Here is a tiny trained network, its code and every weight. The questions are about switching its units off for an input and a class, where a switched-off unit gives its printed mean instead of its output.

import numpy as np


def w(rows, s, z=0):
    codes = np.array(rows[::2]) - 128.0
    scale = np.full(codes.shape[1], s)
    scale[-1] = z or s
    return codes * scale


def f(y):
    return y / 2 * (1 + np.tanh(0.7978845608 * (y + 0.044715 * y**3)))


def log_softmax(a):
    a = a - a.max(-1, keepdims=True)
    return a - np.log(np.exp(a).sum(-1, keepdims=True))


def net(x, mask):
    res = np.array(x, float).reshape(1, 6) / 4 @ E
    y = f(res @ A[0][:, :-1].T + A[0][:, -1])
    res = res + np.where(mask, y, B[0][:, -1]) @ B[0][:, :-1]
    return log_softmax(res[-1] @ U[:, :-1].T + U[:, -1])


A, B = {}, {}
E = w([
[114,115,129,119,124],'x0',
[134,128,142,115,134],'x1',
[251,39,98,153,26],'x2',
[97,94,125,114,119],'x3',
[114,236,47,2,70],'x4',
[173,45,36,85,224],'x5',
],0.0086)
A[0] = w([
[142,136,129,129,158,125],'n0',
[99,114,115,152,232,148],'n1',
[94,162,214,158,95,138],'n2',
[122,116,89,107,61,110],'n3',
[101,199,174,100,164,60],'n4',
[150,139,125,84,2,124],'n5',
[135,170,118,145,143,128],'n6',
[112,86,116,90,237,148],'n7',
[115,107,106,139,213,144],'n8',
[155,168,128,132,76,132],'n9',
[118,169,73,34,142,202],'n10',
[164,69,94,163,104,39],'n11',
[61,170,217,212,101,2],'n12',
[229,45,140,113,87,175],'n13',
[161,91,201,189,120,197],'n14',
[97,144,165,104,131,98],'n15',
[180,93,62,68,170,64],'n16',
[127,157,101,108,25,135],'n17',
[110,106,162,138,184,115],'n18',
[67,197,161,100,171,188],'n19',
[115,97,131,169,224,153],'n20',
[145,99,166,210,113,204],'n21',
[117,185,58,52,133,86],'n22',
[147,71,225,218,103,11],'n23',
[181,133,115,85,102,91],'n24',
[120,117,140,128,156,119],'n25',
[126,122,156,116,138,101],'n26',
],0.0093,0.0084)
B[0] = w([
[135,123,146,114,140,131],'n0',
[186,150,163,81,73,200],'n1',
[69,76,49,185,230,210],'n2',
[135,159,161,127,118,165],'n3',
[92,152,126,150,142,163],'n4',
[161,201,232,160,83,223],'n5',
[127,137,145,115,167,136],'n6',
[174,124,162,108,91,205],'n7',
[197,139,195,67,51,183],'n8',
[135,184,190,151,107,171],'n9',
[81,163,141,202,132,238],'n10',
[131,84,87,81,154,154],'n11',
[150,36,24,69,198,190],'n12',
[13,135,93,205,172,255],'n13',
[124,84,24,78,195,245],'n14',
[85,111,134,144,140,140],'n15',
[38,96,72,197,212,175],'n16',
[166,216,188,136,58,209],'n17',
[161,146,175,80,100,165],'n18',
[104,67,41,122,186,229],'n19',
[227,161,160,47,54,209],'n20',
[112,120,89,59,161,240],'n21',
[72,29,3,157,235,193],'n22',
[35,154,166,228,136,200],'n23',
[129,156,140,140,119,154],'n24',
[150,132,140,123,137,135],'n25',
[125,120,106,135,117,122],'n26',
],0.0062,0.0096)
U = w([
[139,82,41,105,176,241],'0',
[68,130,113,255,150,57],'1',
[231,159,212,108,34,255],'2',
],0.0095,0.00033)

Each question gives the input, the list of numbers given to net, and the class t.
The units are the neurons (one row each of A and B). Each row of codes is followed by its name. A weight is (code - 128) times the scale printed after its matrix; where a second scale follows, it is the last column's (A, B and U).
mask holds one flag per neuron, in row order. A switched-off neuron (its flag False) gives its mean, the last column of its row in B, instead of its output. The means were averaged over made-up inputs and are rounded, as every weight is.
A unit's drop is (log p(t) with every unit on - log p(t) with that unit switched off) / (log p(t) with every unit on - log p(t) with every unit switched off).
The circuit of an input: a set's keep is (log p(t) with only the set's units on - log p(t) with every unit switched off) / (log p(t) with every unit on - log p(t) with every unit switched off). Starting from the 12 units with the biggest drops (on a tie, the unit counted first), units are removed one at a time, each time the one whose removal leaves the highest keep (on an exact tie, the one counted first), for as long as the keep stays at least 0.8.
circuit, biggest first: the units of the circuit, biggest drop first
top k neurons: the k neurons with the biggest drops, biggest first
drop of u: that unit's drop, to one decimal
input [-3,1,1,4,-7,2], class 0: circuit, biggest first	(n14)
input [-1,2,8,3,0,-7], class 1: top 3 neurons	(n13, n20, n23)
input [-7,4,8,-5,6,0], class 2: top 2 neurons	(n5, n17)
input [-5,5,8,2,-1,-3], class 1: top 2 neurons	(n13, n20)
input [-7,8,-1,-8,-5,-8], class 0: top 2 neurons	(n12, n14)
input [-3,3,-7,-4,0,-8], class 0: top 2 neurons	(n12, n19)
input [-3,-4,2,-7,5,0], class 2: top 2 neurons	(n2, n13)
input [7,7,-5,0,0,-8], class 0: drop of n12	0.6
input [-8,-2,1,-4,3,7], class 1: drop of n20	0.1
input [-4,1,5,6,8,2], class 1: drop of n22	0.1
input [4,8,-6,6,-8,-7], class 0: drop of n12	0.2
